Below are the code and all the weights of a small trained network. Each question names an input and a class and asks about switching units off, where a switched-off unit gives its printed mean instead of its output.

import numpy as np


def w(rows, s, z=0):
    codes = np.array(rows[::2]) - 128.0
    scale = np.full(codes.shape[1], s)
    scale[-1] = z or s
    return codes * scale


def f(y):
    return np.maximum(y, 0)


def log_softmax(a):
    a = a - a.max(-1, keepdims=True)
    return a - np.log(np.exp(a).sum(-1, keepdims=True))


def net(x, mask):
    res = np.array(x, float).reshape(1, 8) / 4 @ E
    y = f(res @ A[0][:, :-1].T + A[0][:, -1])
    res = res + np.where(mask, y, B[0][:, -1]) @ B[0][:, :-1]
    return log_softmax(res[-1] @ U[:, :-1].T + U[:, -1])


A, B = {}, {}
E = w([
[171,21,78,53,119],'x0',
[113,103,59,144,108],'x1',
[67,150,102,114,194],'x2',
[157,63,187,237,154],'x3',
[66,173,51,60,93],'x4',
[112,158,73,67,11],'x5',
[227,178,73,255,109],'x6',
[98,218,63,108,133],'x7',
],0.0084)
A[0] = w([
[155,35,130,74,149,189],'N1',
[24,155,225,105,115,88],'N2',
[112,223,191,105,121,255],'N3',
[40,144,57,128,122,91],'N4',
[169,167,67,129,70,134],'N5',
[91,244,109,124,156,234],'N6',
[172,173,84,185,150,181],'N7',
],0.011,0.0042)
B[0] = w([
[43,53,125,135,135,209],'N1',
[110,160,208,136,106,204],'N2',
[76,201,98,159,253,228],'N3',
[135,70,194,138,182,207],'N4',
[229,173,58,93,96,211],'N5',
[14,132,115,74,141,252],'N6',
[80,174,154,191,151,235],'N7',
],0.011)
U = w([
[91,139,201,102,129,26],'0',
[156,120,170,208,206,177],'1',
[109,6,171,102,107,159],'2',
[166,149,115,164,98,2],'3',
[29,151,112,88,168,167],'4',
[139,210,48,120,100,184],'5',
],0.013,0.007)

Each question gives the input, the list of numbers given to net, and the class t.
The units are the neurons (one row each of A and B). Each row of codes is followed by its name. A weight is (code - 128) times the scale printed after its matrix; where a second scale follows, it is the last column's (A, B and U).
mask holds one flag per neuron, in row order. A switched-off neuron (its flag False) gives its mean, the last column of its row in B, instead of its output. The means were averaged over made-up inputs and are rounded, as every weight is.
A unit's drop is (log p(t) with every unit on - log p(t) with that unit switched off) / (log p(t) with every unit on - log p(t) with every unit switched off).
The circuit of an input: a set's keep is (log p(t) with only the set's units on - log p(t) with every unit switched off) / (log p(t) with every unit on - log p(t) with every unit switched off). Starting from all 7 units, units are removed one at a time, each time the one whose removal leaves the highest keep (on an exact tie, the one counted first), for as long as the keep stays at least 0.8.
circuit, biggest first: the units of the circuit, biggest drop first
unit that matters most: the unit with the biggest drop
k most important neurons: the k neurons with the biggest drops, biggest first
drop when u is switched off: that unit's drop, to one decimal
input [7,4,3,1,0,-5,2,-2], class 2: 2 most important neurons	N3, N1
input [-6,-8,-1,4,3,-2,-8,-6], class 0: 2 most important neurons	N2, N6
input [8,3,3,-3,6,4,4,-3], class 2: unit that matters most	N4
input [5,-8,1,-3,8,5,4,6], class 5: 2 most important neurons	N5, N1
input [-3,0,-7,-1,-3,3,-3,-7], class 2: circuit, biggest first	N7, N3
input [-1,-2,-8,2,1,7,0,-3], class 5: 2 most important neurons	N4, N5
input [0,0,-3,5,-5,-4,-3,1], class 2: 2 most important neurons	N3, N7
input [0,2,2,5,8,-1,-3,-3], class 2: circuit, biggest first	N3, N6
input [-1,6,-6,1,0,8,0,-7], class 5: 3 most important neurons	N5, N4, N2
input [8,0,6,-5,-2,1,3,8], class 5: 3 most important neurons	N5, N3, N1
input [-1,-8,-3,6,6,-2,-5,-2], class 1: 2 most important neurons	N6, N3
input [3,-3,5,2,2,-8,2,-5], class 2: circuit, biggest first	N3, N1
input [-2,-7,-6,6,0,4,8,3], class 5: 2 most important neurons	N5, N4
input [1,5,-2,2,-4,4,1,-4], class 2: circuit, biggest first	N3
input [7,7,8,4,-3,1,-3,-4], class 2: drop when N2 is switched off	0.0
input [2,-8,2,-4,1,4,5,-1], class 5: drop when N1 is switched off	0.1
input [1,1,7,-3,-3,2,8,0], class 5: drop when N1 is switched off	0.1
